Below are the code and all the weights of a small trained network. Each question names an input and a class and asks about switching units off, where a switched-off unit gives its printed mean instead of its output.

import numpy as np


def w(rows, s, z=0):
    codes = np.array(rows[::2]) - 128.0
    scale = np.full(codes.shape[1], s)
    scale[-1] = z or s
    return codes * scale


def norm(h):
    return h / np.sqrt((h * h).mean(-1, keepdims=True) + 1e-5)


def f(y):
    return np.maximum(y, 0)


def log_softmax(a):
    a = a - a.max(-1, keepdims=True)
    return a - np.log(np.exp(a).sum(-1, keepdims=True))


def net(x, mask):
    res = np.array(x, float).reshape(1, 4) / 4 @ E
    u = 0
    for l in range(4):
        y = f(norm(res) @ A[l][:, :-1].T + A[l][:, -1])
        res = res + np.where(mask[u : u + 4], y, B[l][:, -1]) @ B[l][:, :-1]
        u += 4
    return log_softmax(norm(res)[-1] @ U[:, :-1].T + U[:, -1])


A, B = {}, {}
E = w([
[56,169,2],'x0',
[81,18,159],'x1',
[249,108,48],'x2',
[126,130,120],'x3',
],0.0027)
A[0] = w([
[3,15,218,1],'0.n0',
[219,113,213,184],'0.n1',
[106,223,74,153],'0.n2',
[144,8,154,22],'0.n3',
],0.004,0.0033)
B[0] = w([
[216,103,253,206],'0.n0',
[127,65,160,251],'0.n1',
[107,39,137,237],'0.n2',
[144,117,36,151],'0.n3',
],0.0055,0.0023)
A[1] = w([
[122,225,237,4],'1.n0',
[151,116,170,158],'1.n1',
[102,131,46,171],'1.n2',
[254,167,143,200],'1.n3',
],0.0054,0.0022)
B[1] = w([
[28,148,217,187],'1.n0',
[101,110,198,216],'1.n1',
[254,186,197,244],'1.n2',
[112,108,83,255],'1.n3',
],0.0058,0.0023)
A[2] = w([
[102,134,217,111],'2.n0',
[119,108,253,141],'2.n1',
[140,253,157,249],'2.n2',
[79,248,186,172],'2.n3',
],0.006,0.0016)
B[2] = w([
[153,125,120,211],'2.n0',
[106,174,105,254],'2.n1',
[48,49,1,192],'2.n2',
[138,58,117,205],'2.n3',
],0.0083,0.0043)
A[3] = w([
[190,161,59,251],'3.n0',
[129,142,182,43],'3.n1',
[207,195,101,210],'3.n2',
[2,127,205,175],'3.n3',
],0.0061,0.0029)
B[3] = w([
[91,182,249,230],'3.n0',
[155,250,211,139],'3.n1',
[66,192,169,187],'3.n2',
[188,253,18,253],'3.n3',
],0.0047,0.0044)
U = w([
[107,239,83,83],'0',
[180,182,238,81],'1',
[119,11,100,250],'2',
],0.011,0.0016)

Each question gives the input, the list of numbers given to net, and the class t.
The units are the neurons (one row each of A and B). Each row of codes is followed by its name. A weight is (code - 128) times the scale printed after its matrix; where a second scale follows, it is the last column's (A, B and U).
mask holds one flag per neuron, layer by layer. A switched-off neuron (its flag False) gives its mean, the last column of its row in B, instead of its output. The means were averaged over made-up inputs and are rounded, as every weight is.
A unit's drop is (log p(t) with every unit on - log p(t) with that unit switched off) / (log p(t) with every unit on - log p(t) with every unit switched off).
The circuit of an input: a set's keep is (log p(t) with only the set's units on - log p(t) with every unit switched off) / (log p(t) with every unit on - log p(t) with every unit switched off). Starting from the 12 units with the biggest drops (on a tie, the unit counted first), units are removed one at a time, each time the one whose removal leaves the highest keep (on an exact tie, the one counted first), for as long as the keep stays at least 0.8.
circuit, biggest first: the units of the circuit, biggest drop first
unit that matters most: the unit with the biggest drop
top k neurons: the k neurons with the biggest drops, biggest first
top k neurons in layer l: the k neurons of layer l with the biggest drops, biggest first
drop of u: that unit's drop, to one decimal
input [-5,2,3,4], class 2: circuit, biggest first => (1.n2)
input [8,4,2,-3], class 1: circuit, biggest first => (1.n2 2.n2 3.n0)
input [1,8,-8,3], class 0: top 4 neurons => (3.n3 2.n1 1.n2 3.n0)
input [3,-1,-6,6], class 2: circuit, biggest first => (2.n3 3.n0)
input [8,4,2,6], class 1: top 2 neurons => (1.n2 2.n2)
input [-6,-5,-7,2], class 0: circuit, biggest first => (3.n3 2.n2)
input [-5,-1,-7,6], class 0: top 2 neurons => (3.n3 2.n1)
input [-8,-2,0,2], class 0: circuit, biggest first => (2.n1 0.n0)
input [-8,-3,0,-4], class 0: top 2 neurons => (2.n1 2.n3)
input [-3,-1,-7,-5], class 0: top 3 neurons => (3.n3 2.n1 3.n0)
input [-3,6,0,-4], class 1: top 3 neurons => (2.n2 2.n3 0.n0)
input [-7,-5,-1,-6], class 0: top 3 neurons => (2.n1 3.n3 0.n2)
input [0,8,0,1], class 1: top 2 neurons => (2.n2 0.n0)
input [5,5,2,-3], class 1: unit that matters most => 1.n2
input [2,-3,-3,6], class 2: top 2 neurons => (0.n1 0.n0)
input [0,8,-6,-8], class 1: top 2 neurons => (0.n0 2.n2)
input [-5,-6,-2,-3], class 0: top 2 neurons => (3.n3 0.n1)
input [6,-1,-8,-6], class 2: top 2 neurons in layer 2 => (2.n3 2.n2)
input [7,-4,-7,6], class 2: top 3 neurons in layer 2 => (2.n3 2.n2 2.n1)
input [-1,6,0,6], class 1: circuit, biggest first => (2.n2)
input [4,-1,-2,3], class 2: drop of 1.n2 => 1.1
input [4,-8,-6,6], class 2: drop of 2.n3 => 0.1
